[[151 116 121 138 144 119 132 128 137 132 124 129 130 119]
 [104 154 112 112 102 138 116 110 128 119 129 108 119 152]
 [123 129 122 145 125 103 156 142 119 132 140 107 144 114]
 [124 117 128 107 122 141 102 108 125 119 107 140 105 131]]
->
[[151 104 123 124]
 [116 154 129 117]
 [121 112 122 128]
 [138 112 145 107]
 [144 102 125 122]
 [119 138 103 141]
 [132 116 156 102]
 [128 110 142 108]
 [137 128 119 125]
 [132 119 132 119]
 [124 129 140 107]
 [129 108 107 140]
 [130 119 144 105]
 [119 152 114 131]]

[[136 123 102 115]
 [135 123 120 114]
 [136 157 120 119]
 [136 123 126 119]
 [136 131 113 132]
 [136 141 120 127]
 [136 123 121 116]
 [142 123 120 136]
 [136 116 120 135]
 [145 123 145 119]
 [136 123 133 113]
 [136 123 105 109]]
->
[[136 135 136 136 136 136 136 142 136 145 136 136]
 [123 123 157 123 131 141 123 123 116 123 123 123]
 [102 120 120 126 113 120 121 120 120 145 133 105]
 [115 114 119 119 132 127 116 136 135 119 113 109]]

[[134 132 116 119 147 112 116 128 143 124]
 [129 131 128 132 126 124 126 126 130 129]
 [123 125 130 126 128 125 128 129 129 128]
 [119 143 107 123 104 136 141 125 118 125]
 [127 128 130 130 128 127 127 129 129 127]
 [119 122 115 127 123 132 131 122 126 125]
 [129 129 128 129 127 127 128 127 129 129]]
->
[[134 129 123 119 127 119 129]
 [132 131 125 143 128 122 129]
 [116 128 130 107 130 115 128]
 [119 132 126 123 130 127 129]
 [147 126 128 104 128 123 127]
 [112 124 125 136 127 132 127]
 [116 126 128 141 127 131 128]
 [128 126 129 125 129 122 127]
 [143 130 129 118 129 126 129]
 [124 129 128 125 127 125 129]]

[[102 134 125]
 [125 143 139]
 [149 128 131]
 [127 133 157]
 [133 119 132]]
->
[[102 125 149 127 133]
 [134 143 128 133 119]
 [125 139 131 157 132]]

[[118 119 118 118 138 119 119 129 135 138 136 122 132 118]
 [121 121 120 121 132 126 121 128 127 129 131 130 130 123]
 [128 126 126 128 126 127 127 126 127 126 126 126 127 128]
 [124 130 127 128 129 124 122 124 126 132 120 123 127 128]
 [149 146 148 147  99 145 147 122 108 101 106 135 113 148]]
->
[[118 121 128 124 149]
 [119 121 126 130 146]
 [118 120 126 127 148]
 [118 121 128 128 147]
 [138 132 126 129  99]
 [119 126 127 124 145]
 [119 121 127 122 147]
 [129 128 126 124 122]
 [135 127 127 126 108]
 [138 129 126 132 101]
 [136 131 126 120 106]
 [122 130 126 123 135]
 [132 130 127 127 113]
 [118 123 128 128 148]]

[[124 128 124 123 125 133 128 133 131 131]
 [120 131 123 122 125 138 122 134 138 126]
 [131 119 125 119 107 135 122 128 123 121]
 [135 124 130 130 127 123 132 125 121 132]
 [124 134 126 129 129 132 121 129 135 122]
 [129 127 127 129 131 125 133 128 125 134]
 [142 118 134 132 122 120 134 119 111 129]]
->
[[124 120 131 135 124 129 142]
 [128 131 119 124 134 127 118]
 [124 123 125 130 126 127 134]
 [123 122 119 130 129 129 132]
 [125 125 107 127 129 131 122]
 [133 138 135 123 132 125 120]
 [128 122 122 132 121 133 134]
 [133 134 128 125 129 128 119]
 [131 138 123 121 135 125 111]
 [131 126 121 132 122 134 129]]

[[113 156 137 157 124]
 [114 145 133 144 134]
 [126 131 128 126 130]
 [124 132 127 121 131]
 [112 103 129 118 125]]
->
[[113 114 126 124 112]
 [156 145 131 132 103]
 [137 133 128 127 129]
 [157 144 126 121 118]
 [124 134 130 131 125]]
---
[[108 100 108]
 [108 141 121]
 [126 119 133]]
->
[108 141 133]

[[113 136]
 [131 143]
 [136 152]
 [124 113]
 [123 130]]
->
[113 143]

[[128 129 131]
 [128 131 157]
 [124 123 144]]
->
[128 131 144]

[[118 116 116]
 [150 134 125]
 [136 124 136]
 [141 125 108]]
->
[118 134 136]

[[125 140 104 134]
 [135 128 143 146]]
->
[125 128]

[[128 140]
 [139 156]
 [131 128]
 [131 135]]
->
[128 156]

[[112 115 123 119 119]
 [103 126 118 114 110]
 [145 133 136 135 152]
 [121 144 142 145 112]
 [131 117 119 107 137]]
->
[112 126 136 145 137]

[[122 152]
 [125 135]
 [105 122]
 [109 103]]
->
[122 135]

[[134 102]
 [115 135]
 [156 129]
 [147 144]]
->
[134 135]
---
[[106 118 133]
 [135 134 122]
 [126 111 128]
 [110 128 112]
 [124 142 110]
 [144 126 134]
 [107 119 131]
 [125 145 145]
 [121 118 147]]
->
[[121 118 147]
 [125 145 145]
 [107 119 131]
 [144 126 134]
 [124 142 110]
 [110 128 112]
 [126 111 128]
 [135 134 122]
 [106 118 133]]

[[156 151]
 [144 141]
 [153 149]
 [137 135]]
->
[[137 135]
 [153 149]
 [144 141]
 [156 151]]

[[132 138 134 128 131 128 154 127 145]
 [136 141 131 136 128 133 141 128 135]
 [142 142 129 135 128 130 148 127 140]
 [136 142 138 128 127 127 144 127 153]
 [141 144 130 138 129 133 147 131 140]
 [155 141 129 140 127 129 145 135 130]]
->
[[155 141 129 140 127 129 145 135 130]
 [141 144 130 138 129 133 147 131 140]
 [136 142 138 128 127 127 144 127 153]
 [142 142 129 135 128 130 148 127 140]
 [136 141 131 136 128 133 141 128 135]
 [132 138 134 128 131 128 154 127 145]]

[[139 132]
 [136 115]
 [138 113]
 [138 122]
 [114 143]
 [112 133]
 [134 126]
 [111 135]
 [132 106]]
->
[[132 106]
 [111 135]
 [134 126]
 [112 133]
 [114 143]
 [138 122]
 [138 113]
 [136 115]
 [139 132]]

[[130 126]
 [157 158]
 [122 121]
 [132 131]
 [123 126]]
->
[[123 126]
 [132 131]
 [122 121]
 [157 158]
 [130 126]]

[[106 127]
 [123 128]]
->
[[123 128]
 [106 127]]

[[130 133 134]
 [133 136 131]
 [121 102 152]
 [127 131 136]
 [124 124 132]
 [126 109 131]
 [122 126 126]]
->
[[122 126 126]
 [126 109 131]
 [124 124 132]
 [127 131 136]
 [121 102 152]
 [133 136 131]
 [130 133 134]]

[[132 114 124 132 118 128 126 134 137 121]
 [140 117 125 134 132 138 127 128 130 126]
 [125 124 120 109 140 106 125 125 158 126]
 [130 136 134 134 134 121 127 136 127 121]]
->
[[130 136 134 134 134 121 127 136 127 121]
 [125 124 120 109 140 106 125 125 158 126]
 [140 117 125 134 132 138 127 128 130 126]
 [132 114 124 132 118 128 126 134 137 121]]

[[128 123 124 118 127 124 122 125 145 140 108 132 131]
 [124 138 113 133 104 121 137 131 133 131 127 136 120]]
->
[[124 138 113 133 104 121 137 131 133 131 127 136 120]
 [128 123 124 118 127 124 122 125 145 140 108 132 131]]
---
[[102 118 112]
 [131 109 134]
 [127 123 119]]
->
[[109 134]
 [123 119]]

[[128 130 146 151]
 [122 122 120 130]
 [140 151 151 122]
 [137 124 114 116]]
->
[[122 120]
 [151 151]]

[[127 150 123 125]
 [128 148 129 125]
 [137 136 130 124]]
->
[[148 129]
 [136 130]]

[[127 134 106 135 120]
 [125 108 116 138 130]
 [130 132 127 118 112]]
->
[[108 116]
 [132 127]]

[[129 130 131 125]
 [128 130 136 123]
 [150 134 115 140]
 [131 130 129 128]
 [137 124 129 133]]
->
[[130 136]
 [134 115]]

[[154 129 154]
 [132 129 130]
 [ 99 129 118]
 [122 124 128]]
->
[[129 130]
 [129 118]]

[[141 136 136 146]
 [132 116 128 134]
 [143 101 140 133]
 [108 114 119 143]]
->
[[116 128]
 [101 140]]
